Below are the code and all the weights of a small trained network. Each question names an input and a target symbol and asks about switching units off, where a switched-off unit gives its printed mean instead of its output.

import numpy as np


def w(rows, s, z=0):
    codes = np.array(rows[::2]) - 128.0
    scale = np.full(codes.shape[1], s)
    scale[-1] = z or s
    return codes * scale


def f(y):
    return np.maximum(y, 0)


def softmax(a):
    e = np.exp(a - a.max(-1, keepdims=True))
    return e / e.sum(-1, keepdims=True)


def log_softmax(a):
    a = a - a.max(-1, keepdims=True)
    return a - np.log(np.exp(a).sum(-1, keepdims=True))


def net(x, mask):
    ids = ['αβδεζηστω'.index(c) for c in x.split()]
    T = len(ids)
    res = E[ids] + P[:T]
    q, k, v = (res @ M[0].T for M in (Q, K, V))
    z = softmax(np.where(np.tri(T) > 0, q @ k.T / 3**0.5, -1e9)) @ v
    res = res + np.where(mask[0], z, O[0][:, -1]) @ O[0][:, :-1]
    y = f(res @ A[0][:, :-1].T + A[0][:, -1])
    res = res + np.where(mask[1:17], y, B[0][:, -1]) @ B[0][:, :-1]
    return log_softmax(res[-1] @ U[:, :-1].T + U[:, -1])


Q, K, V, O, A, B = {}, {}, {}, {}, {}, {}
E = w([
[120,146,144],'α',
[131,145,142],'β',
[176,147,158],'δ',
[53,88,30],'ε',
[80,176,49],'ζ',
[160,252,76],'η',
[121,109,154],'σ',
[136,132,150],'τ',
[132,141,137],'ω',
],0.015)
P = w([
[1,225,164],'0',
[190,82,102],'1',
[42,155,129],'2',
[196,68,95],'3',
[63,141,131],'4',
[206,66,82],'5',
[72,131,144],'6',
[204,73,63],'7',
[81,126,157],'8',
[202,77,52],'9',
[84,117,174],'10',
[200,73,53],'11',
[91,110,184],'12',
],0.0083)
Q[0] = w([
[161,237,197],'head 0',
[52,222,199],'head 0',
[2,224,198],'head 0',
],0.0087)
K[0] = w([
[159,142,150],'head 0',
[141,143,251],'head 0',
[141,91,252],'head 0',
],0.013)
V[0] = w([
[183,108,223],'head 0',
[64,107,155],'head 0',
[103,3,121],'head 0',
],0.011)
O[0] = w([
[109,197,225,3],'head 0',
[25,68,156,139],'head 0',
[121,2,214,88],'head 0',
],0.0086,0.0047)
A[0] = w([
[135,68,125,255],'neuron 0',
[195,99,87,91],'neuron 1',
[99,169,90,201],'neuron 2',
[174,132,87,129],'neuron 3',
[176,60,122,222],'neuron 4',
[39,155,123,195],'neuron 5',
[143,58,164,125],'neuron 6',
[125,64,156,122],'neuron 7',
[74,106,117,53],'neuron 8',
[76,171,98,228],'neuron 9',
[193,143,250,170],'neuron 10',
[160,219,136,150],'neuron 11',
[15,100,123,146],'neuron 12',
[206,113,62,105],'neuron 13',
[57,78,109,178],'neuron 14',
[19,108,125,135],'neuron 15',
],0.011,0.007)
B[0] = w([
[24,191,76,255],'neuron 0',
[158,65,109,206],'neuron 1',
[68,63,173,221],'neuron 2',
[117,39,143,191],'neuron 3',
[81,178,46,252],'neuron 4',
[79,63,208,206],'neuron 5',
[247,193,18,176],'neuron 6',
[222,193,130,173],'neuron 7',
[44,139,153,145],'neuron 8',
[73,89,198,235],'neuron 9',
[186,219,253,184],'neuron 10',
[196,77,214,213],'neuron 11',
[198,163,219,195],'neuron 12',
[141,56,106,233],'neuron 13',
[192,183,159,218],'neuron 14',
[235,127,217,186],'neuron 15',
],0.0066,0.0087)
U = w([
[40,103,160,197],'α',
[112,136,145,254],'β',
[246,164,164,57],'δ',
[167,159,61,104],'ε',
[66,71,77,159],'ζ',
[177,42,114,82],'η',
[51,247,77,140],'σ',
[126,149,106,112],'τ',
[118,125,110,48],'ω',
],0.012,0.0056)

Each question gives the input, a string of symbols that net reads in full, and the target symbol t.
The units are the heads (3 rows each of Q, K, V and O) and the neurons (one row each of A and B). Each row of codes is followed by its name. A weight is (code - 128) times the scale printed after its matrix; where a second scale follows, it is the last column's (O, A, B and U).
mask holds one flag per unit, heads first, then neurons. A switched-off unit (its flag False) gives its mean, the last column of its rows in O or B, instead of its output. The means were averaged over made-up inputs and are rounded, as every weight is.
A unit's drop is (log p(t) with every unit on - log p(t) with that unit switched off) / (log p(t) with every unit on - log p(t) with every unit switched off).
The circuit of an input: a set's keep is (log p(t) with only the set's units on - log p(t) with every unit switched off) / (log p(t) with every unit on - log p(t) with every unit switched off). Starting from the 12 units with the biggest drops (on a tie, the unit counted first), units are removed one at a time, each time the one whose removal leaves the highest keep (on an exact tie, the one counted first), for as long as the keep stays at least 0.8.
units of the circuit, in order: the units of the circuit, biggest drop first
top k neurons: the k neurons with the biggest drops, biggest first
drop of u: that unit's drop, to one decimal
input α α τ β δ σ σ δ β ε δ σ ζ, target α: units of the circuit, in order : [neuron 5; neuron 9; head 0]
input α ω σ τ δ δ σ σ σ σ σ α α, target δ: top neuron : [neuron 10]
input σ σ δ δ δ τ δ τ δ δ δ σ τ, target δ: units of the circuit, in order : [head 0; neuron 10]
input τ ζ τ ζ δ, target α: units of the circuit, in order : [neuron 6; neuron 14; neuron 7]
input δ δ η ω, target η: top 2 neurons : [neuron 0; neuron 11]
input δ ε δ δ τ β ε, target β: top 3 neurons : [neuron 15; neuron 12; neuron 14]
input τ η τ α, target η: top 2 neurons : [neuron 0; neuron 11]
input τ δ σ ε τ τ α δ ε β, target ε: top 2 neurons : [neuron 6; neuron 7]
input ε σ ω ε δ ε δ δ δ ω, target ε: top 3 neurons : [neuron 6; neuron 7; neuron 4]
input σ δ τ δ η β, target η: top 2 neurons : [neuron 0; neuron 11]
input η σ ζ ε δ β ω σ, target ε: drop of neuron 2 : 0.1
input δ δ ζ ε ε η δ δ η σ σ δ δ, target δ: drop of head 0 : 1.7
input η τ ζ ω, target ζ: drop of head 0 : 0.2
input τ ε ε α ω ζ, target ζ: top neuron : [neuron 0]
input σ δ δ δ ω δ δ δ ζ δ δ, target δ: top 2 neurons : [neuron 10; neuron 0]
input σ ζ δ σ τ δ σ ε ε, target β: top 4 neurons : [neuron 15; neuron 12; neuron 0; neuron 14]
